Questions about the array below. Indices start at 0.
1) Read off the bottom-right entry.
2) Read off the entry at row 1, column 2.
3) Read off the entry in the top-left corner.
4) Read off the entry just left of 0.26.
5) Read off the entry just left of -2.13.
6) Read off the entry in row 1 and column 0.
7) Read off the entry directly above -3.05.
8) Read off the bottom-left entry.
[[ 5.02  0.78 -1.50  0.28 -1.44 -0.18 -0.99  0.57 -2.13 -0.25 -2.78]
 [-1.29  1.28 -0.22 -2.04  4.29  3.71 -0.99 -0.88  0.26  1.10  2.42]
 [-1.19 -0.08 -2.49 -4.53  3.43  0.97  0.93 -1.41 -3.31  3.55 -2.02]
 [-4.79 -1.57 -3.06  3.29 -3.05  0.89  0.58 -0.22  0.71  4.65 -5.49]]
1) -5.49
2) -0.22
3) 5.02
4) -0.88
5) 0.57
6) -1.29
7) 3.43
8) -4.79

((4911, 3000, 4615, 4519, 4146, 3490, 4726, 4990, 8728, 6806, 5866, 6642, 4567, 5600, 5901, 5160), (5684, 7190, 5483, 6479, 5737, 5376, 4885, 4596, 1653, 1981, 4306, 3717, 5285, 3964, 4934, 3743), (5513, 5704, 5666, 6223, 5692, 5043, 4743, 6072, 1529, 3514, 5234, 2791, 7356, 3614, 6190, 3731), (5387, 3502, 4797, 5343, 4254, 2993, 4544, 4763, 8405, 5710, 5896, 6651, 4606, 5233, 6393, 4408), (4185, 4323, 4384, 3462, 4502, 5566, 5306, 4409, 6987, 6615, 4618, 6164, 3377, 6095, 3565, 6419), (5635, 7736, 5079, 6212, 5414, 5354, 5018, 3176, 3405, 1594, 3688, 5335, 2968, 4735, 3791, 4158), (4253, 2967, 4656, 3610, 4482, 4908, 5055, 5831, 6824, 7708, 5633, 5263, 5542, 5562, 5164, 6022), (6065, 6241, 5045, 6677, 4849, 3503, 4582, 3381, 6105, 2354, 4733, 6452, 3291, 4754, 5468, 3491), (4761, 7427, 4711, 4729, 5314, 6600, 5444, 3181, 3622, 3062, 3249, 5391, 2329, 5479, 2346, 5607))
The entry just left of 4754 is 3291
Which number is the entry just left of 4596?
A: 4885
The 1st entry in reading order: 4911
Which number is the entry just left of 5901?
A: 5600
The entry just right of the smallest entry: 3514
The entry just right of 3462 -> 4502
Which number is the third smallest entry?
A: 1653
Which number is the entry just right of 6212?
A: 5414
The entry just left of the smallest entry -> 6072
Which number is the entry just right of 3181?
A: 3622
Which number is the 2nd smallest entry?
A: 1594
Which number is the entry just left of 3405?
A: 3176
Which number is the entry just right of the largest entry?
A: 6806
The entry just left of 3490 -> 4146
The entry just right of 7708 -> 5633
The entry just right of 3502 -> 4797
Which number is the entry just left of 1653?
A: 4596
